Known rows, with every step that occurs:
pupo-donun-lege-vubud-tubob: [ -6.8  -5.5  -9.1  13.8  29.1 -25.1 -22.3  19.4 -18.5 -15.6  23.1   7.5
  21.5   1.0   4.0  17.1 -12.5   0.4  -4.7  -5.3  27.9  18.7 -23.2  -4.9
  -0.7  10.1   0.2  -2.8  11.4   0.0   0.8  -3.8  -5.1  37.1  22.0  -7.4
  26.7   3.2   7.1 -13.7   0.9]
pupo-donun-lege-tubob-zodas: [-13.4  -6.9 -10.3  11.1  32.1 -23.1 -14.1   2.5 -40.9 -25.5  18.5   2.1
  27.7   0.6 -13.1  21.0  -4.9   1.8  -1.8   0.8  -6.9  21.1 -14.4   0.8
  -5.7  10.7  21.1  -4.4   6.3   0.8  12.2  -0.3  -6.4  30.3  30.0  -6.5
  31.2  21.2   3.2  -8.2  -0.3]
ruteni-tubob-vubud-zodas: [ -6.0  -3.2  12.2 -23.1  47.5 -38.6  22.3   3.1  -0.1 -23.4 -69.8 -10.2
  26.3   8.3  -6.8   1.3   5.2   9.3  -3.0  -1.4 -25.9  15.4   8.6   4.9
   3.2 -21.2  14.3  -2.3   9.5  -6.2  -3.1  -6.3   8.2  21.7  11.8 -10.8
  11.0 -24.2 -10.4   1.2   9.1]
pupo-lege-donun-vubud-zodas: [-38.1 -10.0  -0.3  15.9  72.2 -22.5  -1.9  -0.1 -26.5 -14.8  -8.1  14.3
  22.6   2.8   3.5  -7.7  -5.0  -2.5   2.3  -1.7  15.5  16.9 -11.7  -3.3
  -4.9 -14.8  33.8 -17.6  12.4   6.1 -16.6   7.2 -13.9   1.1  13.2 -21.9
  15.2  -5.9  -1.3  21.0  -6.7]
zuniz-ludi-pupo-lege-tubob-donun-vubud-zodas: [ 14.0  -5.6   2.1   8.1   8.1 -14.2   7.7 -12.3 -29.0 -14.6  -9.5   1.1
  30.2  13.3   2.6   6.0  -1.4   1.6  -1.0  -7.0   5.2   6.9   5.8 -15.7
  -6.7  -8.5  53.0   4.4  -0.2  -4.7  -2.9  -9.5  -9.3  -6.9   3.2 -12.2
  -3.5 -30.5  -1.8  20.6  -3.6]
zodas-vubud-tubob-lege-donun-pupo: [-24.5   4.4   0.7  -3.4  23.3 -18.5   8.0  19.4 -24.1   3.4 -52.8  -4.2
  23.0   9.6  -0.4 -12.9 -11.0  10.4  -0.4 -10.2 -30.5   5.8 -22.3  21.4
   2.2 -17.7  10.8   4.2   6.6   2.4  -7.3  18.3   7.1  24.5   0.1   7.4
  10.6 -35.3  14.9  14.7   6.5]
pupo-donun-lege-vubud-tubob-zodas-ruteni-ludi-zuniz: [-24.4  -8.8  -7.2  -3.3  24.4 -31.8   1.9  14.7 -20.2  -7.2  34.0   8.9
  12.5  -9.7   3.7   6.7  -4.3  -3.5  -1.0   0.9  24.2  17.4 -30.4   5.3
   1.8  15.6   8.9 -23.7  15.5  -3.9  -7.5 -24.4  -5.1  31.8  28.0 -21.6
  15.7  15.5  11.0  -7.7   3.2]
lege-vubud-tubob-zodas: [  6.9  -6.1 -14.5  -9.0   7.5 -47.8   8.5  13.6 -22.4  -7.2  -8.6  20.4
  24.5   1.2  -3.6  -7.2  29.0  -1.0  -4.8   1.3   0.0   1.6 -24.4   9.4
   2.1  20.3  28.4  -1.2  14.5 -12.2 -22.0   7.5  -0.2  16.2   4.2 -18.4
   5.3 -12.6   5.7  12.9  16.5]
zodas-ruteni-pupo-donun-lege: [-20.6  -9.9 -15.1 -11.2   0.7 -18.7   3.1  -1.6 -12.6   3.5  51.4  -7.1
   9.0  -3.6   8.3  12.5   4.3 -10.5   5.0   2.0  11.0  -3.2  11.5  -9.8
  -6.2   3.6   3.6  -3.1  -0.7  14.6  11.2 -43.9 -13.9  27.8  25.0 -26.9
  22.0  18.9  20.1 -19.3   0.8]
pupo-donun-vubud-tubob-ruteni-ludi: [-31.4 -10.3  13.7  12.6 -13.5 -11.1   3.8   5.1  -9.7   1.2  -9.7   7.5
   5.0  -1.9  10.6  -0.8  21.5   4.9   1.4  -9.4 -25.2  19.9  -3.6  -9.2
   3.8 -13.7  33.5 -21.8  -0.4   4.8 -17.4  -2.9  -2.0  48.6  10.6  -0.6
  15.7  18.6  -4.4  -1.4  -3.0]
vubud-tubob-ruteni-pupo: [ -7.2   1.3   7.5   2.7 -50.1 -31.7   3.4  11.3 -35.5  23.4 -16.1  11.3
  11.9   2.1   4.5 -11.9  24.2  -4.2   2.3   9.4 -39.2   0.6  13.2 -11.7
  -1.6   5.6  23.7  -1.1   3.8   3.2 -22.3 -11.0  -7.1  30.2  -1.8 -21.9
   4.5  -1.3  11.3  15.5  -0.2]
tubob-lege-donun-vubud-zodas-ruteni-ludi: [-59.0  -9.2  -5.8   0.1  72.5  -6.6  28.9  -6.8  -4.0  -3.5 -16.9   4.8
  -9.9  10.3  14.4 -15.0 -11.7   2.0  -4.8 -10.4   2.7   4.9 -27.6  12.4
   3.4 -10.2  -1.8 -25.0  -2.1   5.8  -2.1 -23.9  -6.4  10.2  13.4  -2.3
   2.3  -7.9  18.1   0.7  -0.9]
donun-vubud-tubob-lege: [-27.2   3.4   2.5   6.3  34.7 -26.0  13.7   5.0 -15.9   1.0 -35.7  17.3
   7.5   7.5  22.9 -12.3  22.4   9.1  -5.8 -15.2 -19.1  19.3 -19.2   8.4
   8.6 -13.4  16.3 -12.6  13.2  -8.3 -20.5  14.7  -4.1  28.9  -9.9  -0.5
  -1.7 -36.0   7.8 -11.4  -6.4]
zuniz-vubud-zodas-ruteni-ludi-pupo-lege-donun: [-57.1 -14.5  12.3 -17.6  31.0  -5.3  22.7   4.9  -3.1   5.2  -4.6  18.1
  17.3  -1.8   2.4  -0.4  13.9  -9.9   0.4  12.6  -5.2  -7.2  -8.8  -2.6
   2.7  10.6  45.0 -16.9   7.2   9.1 -22.9 -33.8   2.7 -40.7   3.6 -25.8
   5.2 -19.9  16.7   9.1   1.8]
pupo-lege-donun-vubud-zodas-ruteni: [-40.0 -12.8  -1.2  10.8  63.7 -33.5   5.9  -2.9 -16.0  -9.5   5.8  12.4
  25.0   1.3   4.2  -2.9   5.9  -1.9   4.0  -1.4  13.0  12.6  -5.5   1.2
  -3.8 -14.7  35.8 -18.2  10.4   7.7 -13.6 -12.3 -17.4   3.8  17.3 -31.5
  17.4  -4.0   3.5  10.9  -3.9]
zodas-ruteni-ludi-zuniz-vubud-tubob: [-31.5  -3.2  15.6 -15.5 -20.7 -14.7  23.8  10.3   7.3  23.5  15.0   9.3
  -4.6  -8.4  10.2  -6.0  20.6   0.8   1.4   7.3 -10.4  -3.0 -14.9   7.0
  14.4   1.8   5.7 -27.3   9.4  -2.1 -17.6 -40.4   2.7  -9.7  -3.0 -18.7
 -21.5   8.8  15.3 -12.5  -3.3]
tubob-zodas-vubud-lege-donun-pupo: [-18.3  -1.2 -15.6 -25.8  22.5 -22.0  19.0  -0.1 -22.5 -18.6 -26.0  -6.3
  25.8  -3.1 -11.8 -21.2   3.1   5.1   6.0  -1.3 -18.0   7.3 -23.7  33.3
 -12.1  -4.6  39.7   0.5   0.0   9.6   0.3  19.9   4.8  28.0   6.3   4.2
  18.0 -24.9   8.6  30.4  11.9]
ruteni-zodas-vubud-tubob-donun-pupo-lege: [ -5.4   3.3  -9.7 -21.2   4.8 -45.2  23.3   9.6  -9.3  -2.7 -62.4   8.2
  21.4  -7.7 -17.1  -5.1   6.0  18.8   2.3  -8.7 -55.1  13.9 -11.4  11.5
  -7.1 -20.6  49.6  10.5  15.4   7.0  -7.7  32.5   7.1  26.6  -0.6  -4.2
  11.8 -39.4  -1.7   6.9   9.6]
donun-lege-tubob-ruteni-pupo: [ -2.9   5.3 -13.5  19.7   9.5 -39.2  -4.9  15.1 -52.9  -4.6  27.4  16.9
  25.8   8.8   6.3  13.1  -3.3   5.4   4.6   1.5  -6.8  16.0  -0.2  -7.9
  -4.4  25.6  12.1   8.2   8.5   0.3  -4.5 -25.0  -7.1  24.1  11.1 -20.0
  13.3  30.9  15.1  18.9  -7.8]
zodas-ruteni-vubud-tubob-lege: [-18.7  -0.2  10.7 -13.6 -19.9 -50.2  29.4   9.0  10.5  10.6 -28.2   4.2
  19.5   4.5  -1.7  12.2  21.7  13.2  -6.0  -9.7  -6.6  -3.2   3.4  21.9
   7.0 -17.5  -2.0   2.4  -6.3  -7.2   5.1 -26.0  -4.4  28.1   4.7 -21.9
   9.4 -38.9  12.1 -42.0   4.6]
ludi-zuniz-vubud-tubob-lege-donun-pupo: [-52.3   9.3  -0.1  -5.9  45.8 -15.4  -3.3  28.3 -12.3   6.3 -23.7   4.3
 -10.8   3.2   6.1 -33.9  -8.1 -11.2 -10.5   1.5   8.7   3.8 -52.1   1.0
  12.0  10.2  13.5 -19.2  17.9   0.0 -10.5  -8.6   9.4 -12.3  -3.5  16.1
 -20.8 -45.6  13.9  19.3  -6.8]
zuniz-ludi-pupo-lege: [ 25.6   0.4  17.0   2.5 -27.0  21.0  -5.9 -10.2 -25.0   0.3  33.6 -10.7
  15.7   0.5   9.3  15.7 -33.2  -8.5  -1.0   0.0  34.5   0.1  11.9 -12.4
  -8.7 -14.5   0.8  11.1 -11.7  -6.5  -0.6 -16.0  -5.6  -6.8   0.7   1.7
   1.4 -36.1  -0.1  11.0  -9.3]
pupo-lege-vubud-tubob: [ 11.0  -4.1   5.2  11.9  27.3 -37.2  -7.1  26.0 -37.0  -1.1  10.0  20.3
  35.7  -0.5  10.7   7.1  -8.1  -1.8  -3.3   1.3  28.4  11.2 -17.1  -2.9
   0.6  -4.4  -0.1   5.0  14.9  -8.6 -31.4   1.2  -4.2   1.7   2.8 -26.0
   8.7  -9.9   5.2   8.6  -2.9]
donun-pupo-lege-tubob: [-13.7   3.9   2.9   2.5   3.1 -23.9 -12.3  17.1 -49.6  -1.0  31.6  -2.5
  22.7   3.7   7.5  11.4 -22.6  -3.4   6.6  -2.5  -7.6  17.5  -5.9  -7.4
  -5.4  -2.0   8.7  22.8  -0.8  -1.1  -9.8 -27.4  -4.3 -17.5  11.9 -13.8
  18.0   2.4   7.1  24.3  -8.1]
pupo-lege-donun-vubud-zodas-ruteni-ludi: [-47.1 -14.8   5.8   8.9  55.1 -21.1  12.4  -2.8 -22.8  -5.1  11.7  13.8
  19.1  -1.0   8.7  -1.5  -5.2   0.4   6.4  -0.5  11.7  14.0  -8.8   0.1
  -2.7 -18.1  27.7 -24.0   7.3   7.2 -20.9 -18.0 -15.6   0.1  16.6 -32.8
  12.1  12.5   5.7  14.8  -7.0]
vubud-zodas-ruteni-tubob-donun: [-16.6 -10.7   5.4 -19.2  20.0 -48.3  24.2 -14.7  28.3  -4.7 -40.5  -5.4
   9.2   9.0 -16.6  -3.2  33.2   2.5   0.5   6.3 -46.1  -2.2  21.9   4.5
   2.0  -7.0  40.6  -9.0  11.1   3.6   6.8 -32.4  -6.1  -2.8  17.1 -35.9
   4.2 -17.1   0.8 -10.3  13.0]
donun-vubud-zodas-ruteni-tubob-lege: [-39.9  -5.3   5.8 -12.0  55.2 -38.9  31.8 -14.2  20.6  -8.0 -33.0   9.6
   3.9   9.3  15.3  -8.5  42.6   3.3  -1.9 -11.0 -30.1  17.8   7.2  12.1
   8.5 -14.5  27.9 -20.2  15.6  -5.5  -7.4 -19.5  -3.5  12.2   5.2 -19.3
   9.2 -28.4   0.6 -15.4   2.9]
zuniz-ludi-pupo-lege-vubud-zodas-ruteni-tubob: [ 21.4  -7.7  18.9  -8.9 -10.4 -13.4   5.1 -11.0  -9.6  -6.2  27.5  -9.5
  27.0   7.3   7.2  19.8 -11.3  -9.5  -3.1   0.4  28.0   1.2  18.4  -9.4
  -4.0 -14.6  13.2   7.7  -3.8 -11.0  -1.4 -41.5  -5.1  -4.0  11.8 -17.3
   9.9 -42.4  -0.3   7.7   1.5]
zuniz-ludi-lege-tubob: [ 34.6   0.4   5.5  19.2  10.3   5.3 -17.9 -10.5 -21.0 -24.7  48.4 -11.5
   9.1  19.4  -1.1  25.8 -11.5  -1.4  -4.2  -4.3   3.9  15.9 -10.9 -10.1
  -0.7   0.1  -6.2   9.2  -6.3  -8.4  14.8 -11.1   1.1   8.7  -1.1   8.7
  -0.8 -17.8  -2.8   1.3  -5.4]
ludi-zuniz-vubud-zodas-ruteni-pupo-lege-donun: [-53.7  -4.2  -5.2 -12.3  61.6 -22.4   9.5  13.1  -5.9   2.0  -9.7  14.1
   1.4  -3.1   1.3 -32.4  18.5 -22.7  -3.0  14.5  18.6  -1.6 -24.0  -8.1
   6.3  14.1  32.2 -34.3  27.6   7.9 -12.9 -17.7   0.7 -33.3   4.3 -21.1
 -13.3 -11.5   9.5  18.3  -2.9]
zodas-ruteni-ludi-pupo-lege-donun-vubud: [-41.7 -17.8   8.0  -6.7   2.0  -0.9  28.8  -1.3 -17.6  14.3  25.9   1.4
  12.8  -4.7  21.7  12.7 -10.6   3.9   8.3  -6.6  18.5  -6.2   1.6  -6.1
  -0.9 -12.0  33.7 -14.2 -13.0   6.4 -20.5 -53.0 -10.4   4.4  11.9 -27.3
   4.3   5.2  17.2  15.7  -3.4]
ruteni-ludi-zuniz-vubud: [-32.4   1.7  14.2  -8.5  11.6  22.3  15.3  15.4  -1.5   9.2   1.1  10.8
 -21.4  -8.4  11.6 -18.2 -11.6  -3.7  -0.7   5.2  12.1   2.5 -31.0  -3.2
  12.4   5.4  -5.1 -29.4  10.7  -2.9 -22.4  -9.6  16.2 -26.4 -11.0   8.3
 -32.7  19.0   3.0  16.7 -10.6]

Rows:
[-38.9 -14.8 -10.3   4.2  71.2 -26.8   6.6  -4.8 -18.8 -19.2  12.5   1.1
  10.8  10.5   3.8   6.5  15.6  -1.5   1.2  -7.8  -8.5  11.7 -26.0  -0.9
  -2.0   7.7  60.4 -15.1   2.7   4.5 -13.3 -13.7  -8.6  36.2   9.1 -21.8
  14.4 -48.2  10.3  19.6   5.8] | ludi-lege-donun-vubud-tubob-zodas-ruteni
[-37.3   3.2  14.5  -9.0  14.3  -5.9  12.8  28.6 -22.8  13.1  -6.5   9.4
  -9.2  -7.0  10.4 -21.9 -26.2  -1.3   2.2   4.3  -1.9   6.6 -37.1  -8.1
   7.5  -1.0  18.6 -16.6  14.7   1.6 -34.6 -17.7  10.2 -24.6  -5.2  -7.7
 -32.8  -2.3  10.5  29.5 -13.5] | ruteni-ludi-zuniz-vubud-tubob-donun-pupo-lege
[-26.1 -13.1   1.2   9.0  57.2  -3.1  21.7   1.8 -26.5 -16.5 -17.6  10.8
   1.7  15.8   9.9   8.0  -1.5  10.7   3.9  -8.6 -28.3  18.2 -22.9 -14.6
   3.7   7.6  41.0 -14.5   4.3  -0.1 -22.9 -12.4   4.8  -7.3  -2.9 -21.4
 -10.6  12.7   5.3  25.3  -2.4] | ruteni-ludi-lege-tubob-donun-vubud-zodas
[-14.2  -6.2   7.6  -1.1  45.9 -42.9  27.5  19.2 -46.7  -4.1 -22.0  14.9
  42.9  -1.8   6.7   4.6   0.8   6.3   3.1   5.3   1.0  21.1 -14.1   3.9
   4.4  -6.2   6.4 -16.6  15.4  -8.2 -22.6 -24.9  -3.0 -19.7  10.0 -40.2
   1.0  29.5   4.9   5.1  -3.5] | pupo-lege-tubob-vubud-zodas-ruteni-ludi-zuniz
[-26.1 -13.5 -15.4  -5.0  61.5 -31.3  38.0  -6.2  24.3 -12.9 -28.6   7.7
  -5.7  10.4   4.9 -10.8  22.8  10.6   5.9 -13.1 -24.6   3.4  -9.2  -5.7
   0.2   5.5  66.8 -14.4   9.1  10.7 -15.1 -20.3  -2.5   6.1   2.1 -30.6
 -15.0 -13.9   5.6  13.3   7.2] | tubob-donun-vubud-zodas-ruteni-ludi-lege
[-13.7   4.0 -10.6 -10.9 -21.0 -31.6  22.2   7.9   9.4   0.8 -29.4   1.0
   4.1  -4.2  -7.4 -14.6   4.3  12.8   4.3  -8.1 -31.7  11.1  -8.1  14.5
 -10.5  -5.1  32.1   6.7  -9.3  18.2   4.9  -5.3   9.9  49.1   2.3  18.0
  21.4 -14.7   0.3  30.3   9.0] | tubob-ruteni-zodas-vubud-lege-donun-pupo
[-38.2 -13.7   3.6  -2.1  27.1 -12.8  10.0   3.7 -62.3   1.5 -28.6   7.9
  37.5  -2.6   9.3   0.8 -10.8  -4.0   1.2  -1.7  11.4   0.7  -6.7 -11.3
  -9.6  -5.5  76.1  -6.1  -1.3  -0.4 -31.4  -1.5 -13.0   8.7   8.6 -24.0
  16.2 -51.4  10.0  41.7  -1.7] | ludi-pupo-lege-donun-vubud-tubob-zodas
[-36.2  -0.8  16.4 -15.3   1.1 -10.7  30.1  12.6   3.3  24.6   8.6   7.8
  -9.8  -5.7  16.1  -8.7   5.4  -0.5  -3.5   4.6  -6.1  -2.6 -23.7  12.0
  15.1  -1.8 -13.6 -26.0   7.2  -3.4 -16.6 -43.5   5.2  -9.1  -3.1 -11.7
 -22.4  -4.1  21.5 -17.7  -5.7] | zodas-ruteni-ludi-zuniz-vubud-tubob-lege
[-34.5  -2.4  10.2 -17.2  -4.8 -31.5  24.8  20.3  -2.3  21.5  20.9   3.7
  -0.2  -8.0   9.7  -9.3  -2.3   0.7   5.7   4.0  -9.0  -2.7 -19.1   1.2
   7.2  -1.8  23.4 -12.4   8.7   5.4 -24.0 -54.0   0.2 -14.0   5.1 -27.9
 -21.9  -2.3  19.5   6.5  -5.5] | zodas-ruteni-ludi-zuniz-vubud-tubob-donun-pupo-lege
[-32.1  -7.6  -5.4   0.7  43.0 -30.7   9.1  13.2 -24.0 -15.5  -4.2   4.2
  25.0  -1.0   1.7  13.2  -2.9   5.9   1.0  -0.7   4.6  27.3 -21.1   1.3
   3.7   9.6   6.2 -25.0  13.7  -0.3   6.4 -29.4  -4.6  15.5  28.5 -22.9
  18.4  38.0   7.7 -16.7   0.5] | pupo-donun-lege-tubob-vubud-zodas-ruteni-ludi-zuniz
[ -2.5  -7.1   7.4   0.3  -7.6 -15.8  23.2  14.7 -49.8   7.7 -43.9  10.3
  44.5  -2.4   3.3  17.4  -5.3   6.9   1.7  -4.3 -14.9   2.7  11.5 -10.7
  -7.4  -4.5  58.2  12.8  -5.3  -1.5 -22.2  -6.3   7.2   1.9  -0.5 -11.9
  19.9 -23.4   1.6  38.3   2.2] | ludi-pupo-lege-tubob-ruteni-zodas-vubud
[-17.8 -13.9 -17.9   7.2  30.1 -53.2  30.3  -1.2 -13.4 -14.2 -39.3  14.4
  23.6  17.8  -7.4  -2.7  40.6  21.6   2.8 -10.2 -46.8   4.4 -10.2  -3.3
   5.5   4.8  70.7 -10.5   7.6   3.8  -4.3 -17.3  -6.0   4.3   9.1 -26.3
 -12.6  35.6   6.2  10.5   7.2] | lege-tubob-donun-vubud-zodas-ruteni-ludi
[-33.4   2.4   4.7  -2.8   4.7 -17.6  -1.1  26.7 -11.2  11.5 -20.5  11.1
  -3.9  -4.3   3.7 -30.6  24.5 -17.5  -6.6   9.8  -3.7   1.6 -22.6 -15.7
   9.8  14.4  31.0 -26.1  20.1   4.8 -18.1  -5.3  10.6   6.0  -3.4   3.2
 -14.7 -10.5   4.0  16.2  -4.9] | ludi-zuniz-vubud-tubob-ruteni-pupo-donun
[ 33.1  -0.5  16.4   9.0 -44.4  -8.7  -2.6   4.6 -28.6   7.2  30.1   1.6
  26.0   3.5  12.4  12.2 -16.4  -7.2  -2.5  -0.4  30.4   0.7   8.1 -13.1
  -6.0  -2.7  12.3  13.4  -8.5  -9.9 -16.0 -27.0  -4.1  10.5   0.3  -6.7
   3.9 -36.6   2.6  23.3  -2.9] | zuniz-ludi-pupo-lege-vubud-tubob-ruteni
[ -5.8   1.6   3.1   4.4 -13.4 -30.2   5.5  21.0 -28.0   6.8 -32.0   8.5
  34.5   0.4  -0.1  -3.2  15.6   7.1   6.6  -1.2 -36.4  11.4   7.8   6.5
  -2.0  -4.8  27.7  -1.7  14.7   6.7 -16.6  15.3   5.1  50.4   3.3 -13.2
  21.7   1.6   8.4  12.4   4.8] | zodas-vubud-tubob-ruteni-pupo-donun-lege
[ 21.0  -0.8   1.3   4.9 -36.9  -2.9   2.2  -7.3 -19.3 -12.2   7.3  -7.3
  25.9   3.5  -7.1  24.0  -9.6   6.6  -1.7  -9.3  -5.2  11.9   7.8  -6.4
  -9.0  -4.0  31.1   9.2 -10.2  -0.5  18.6  -9.1   4.0  39.1  12.1  17.7
  22.8 -17.2  -4.2   9.2   3.2] | zuniz-ludi-pupo-donun-lege-tubob-ruteni-zodas-vubud
[-23.8 -12.4  -6.9   0.4  30.6 -17.6  -0.2   7.5   0.8 -11.8  38.9   8.6
   9.9  -2.8   6.9  18.1  -7.7  -2.7   1.2  -1.8  25.7  16.5 -13.7  -0.3
  -0.5  14.5  -5.1 -14.5   9.1   2.9   1.6 -33.0  -5.4  14.8  28.5 -23.2
  27.6  28.9   9.9 -17.3   4.7] | pupo-donun-lege-vubud-zodas-ruteni-ludi
[-43.0   1.4  -6.1 -18.4  29.6 -34.8   5.6  17.5 -20.5   2.6   4.9  14.1
   7.1 -10.3   0.9 -21.3  27.6 -16.7  -4.4  12.8   0.3   6.2 -29.9   0.5
   6.9  21.3  36.0 -29.7  30.3   1.0 -13.3 -10.8   1.5   7.0   7.2 -16.2
  -6.8 -21.7  14.8  -2.1  -2.8] | ludi-zuniz-vubud-tubob-zodas-ruteni-pupo-donun-lege
[-59.3  -4.4   6.3 -24.6  54.3 -30.5  14.8   4.0  18.2  -7.8 -10.8   0.9
   3.5  11.0  -5.1  -8.9  16.5  -9.9  -6.5   5.0 -29.2  -1.0 -14.5   9.1
   6.6   3.9  26.3  -4.3   9.0   8.4   0.6 -40.9   8.3 -17.7  12.6  -3.8
  10.9 -44.8  15.1  -1.5   5.9] | zuniz-vubud-zodas-ruteni-tubob-lege-donun-pupo
[-33.4 -15.9   9.7 -15.5 -21.9   7.8  28.3  -2.7  -2.3  11.9  15.4  -5.5
   8.5  -5.7  29.0  12.3   0.8   6.9   4.5  -9.6  14.1   1.2  -1.8  -1.6
   0.2 -14.9  20.7 -14.8 -18.2   9.3  -7.6 -49.7  -5.5  20.6   4.9 -12.3
   8.1   0.9  18.6 -11.1  -3.7] | zodas-ruteni-ludi-pupo-donun-vubud-lege
